Questions about the grid below. Rows and columns are numbered from 0.
1) What is the entry just right of the largest entry?
2) What is the entry in the top-right corner?
3) What is the entry at row 1, column 0?
4) What is the largest entry?
5) What is the entry in row 0 and column 1?
6) What is the bottom-right entry?
7) What is the entry directly above the centre entry?
8) What is the entry just left of the centre entry?
[[106 134 135 128 119]
 [128 124 127 125 131]
 [123 128 133 130 116]
 [135 125 129 132 122]
 [137 123 127 129 126]]
1) 123
2) 119
3) 128
4) 137
5) 134
6) 126
7) 127
8) 128

a =
[[127, 130, 135, 144, 147, 137, 108, 134, 131, 129, 128, 144, 135],
 [130, 135, 108, 133, 121, 128, 143, 147, 147, 155, 142, 122, 119],
 [127, 131, 132, 146, 148, 137, 108, 138, 135, 133, 130, 145, 134],
 [128, 136, 107, 140, 128, 130, 134, 151, 150, 157, 143, 127, 119]]
Indices start at 0.
The entry directly above 157: 133
The entry directly above 122: 144
Find the bottom-right entry.
119
Find the entry just left of the smallest entry.
136
Find the entry at row 0, column 2.
135
Find the entry in the top-left corner.
127
Find the entry at row 2, column 1.
131
Find the bottom entry of the column that holds the smallest entry.
107
Find the entry in row 1 and column 1.
135
The bottom-left entry is 128
Find the entry in row 0 and column 1.
130
Find the entry in row 2 and column 2.
132
Find the entry at row 1, column 0.
130
The entry in the top-right corner -> 135
The maximum is 157
The entry just right of the smallest entry -> 140
Find the entry at row 2, column 0.
127

[116 117 153 135 126 116 119 128]
Give the 2nd entry from the left.
117
Give the third largest entry.
128
Give the third entry from the right.
116

X =
[[139, 148, 132, 143, 119, 149, 149, 128],
 [113, 124, 146, 141, 107, 128, 129, 110],
 [105, 103, 136, 125, 123, 110, 109, 116]]
The top-left entry -> 139
The bottom-right entry is 116
The 3rd entry on the diagonal from the top-right corner -> 110
The entry in the bottom-left corner -> 105
Read off the entry directly below 107.
123
The entry directly below 119 -> 107
The entry just left of 143: 132
The 1st entry on the diagonal from the top-right corner is 128
The top entry of the column that holds the smallest entry is 148
Read off the third entry on the main diagonal.
136

M =
[[117 107 105 144 104 147 133 141 147 119 138 129 147]
 [123 110 116 135 115 138 139 134 140 126 143 123 144]
 [143 129 136 117 135 120 144 117 122 143 140 109 126]
 [137 149 150 102 151 103 122 107 107 134 120 121 110]
 [144 129 134 119 133 122 144 120 125 147 142 109 127]
 [131 117 126 126 123 130 144 123 133 133 146 113 136]]
Counting starts at 0.
Give the entry in row 2 and column 0.
A: 143
Give the entry directly below the largest entry.
A: 133
The entry in the top-left corner -> 117
Give the entry at row 1, column 1.
A: 110
Give the entry just right of the largest entry.
A: 103
The top entry of the column that holds the largest entry -> 104
Give the entry in the bottom-right corner.
A: 136
The entry directly above 125: 107
Give the entry in the bottom-left corner.
A: 131
Give the entry just right of the smallest entry.
A: 151
Give the entry in the top-right corner.
A: 147
The entry just left of the largest entry is 102
Give the entry just left of the smallest entry.
A: 150
Give the entry at row 0, column 2.
A: 105
The entry at row 0, column 1: 107
Give the entry at row 1, column 0.
A: 123

Questions about the table below.
1) Which number is the entry directly below the largest entry?
2) Which number is the smallest entry in the last row?
3) Which number is the entry in the top-right corner?
4) Which number is the first entry in the row that holds the largest entry?
5) Which number is the entry just right of 133?
6) Which number is the maximum?
[[132 113 134 131 116 116 143 129 130 136]
 [107 133 112 110 142 127 121 112 111 116]]
1) 121
2) 107
3) 136
4) 132
5) 112
6) 143

Read these off the array that follows. Indices start at 0.
1) Which number is the entry in row 1 and column 1?
2) Which number is the entry in row 1 and column 0?
3) Which number is the entry in row 2 and column 1?
4) Which number is the top-right entry?
5) Which number is the entry in row 0 and column 2?
6) Which number is the entry at row 2, column 0?
7) Which number is the entry directly below 120?
8) Which number is the entry directly below the largest entry?
[[129, 123, 132, 127, 128, 125, 128, 126, 125, 129, 123, 146, 129, 119, 134],
 [130, 119, 118, 131, 126, 140, 137, 133, 130, 125, 135, 132, 127, 120, 119],
 [126, 129, 134, 129, 129, 127, 119, 127, 131, 139, 122, 150, 129, 127, 137],
 [128, 132, 137, 125, 129, 116, 124, 122, 122, 126, 122, 126, 129, 129, 136],
 [127, 130, 129, 128, 128, 128, 125, 128, 130, 131, 127, 130, 128, 130, 129]]
1) 119
2) 130
3) 129
4) 134
5) 132
6) 126
7) 127
8) 126
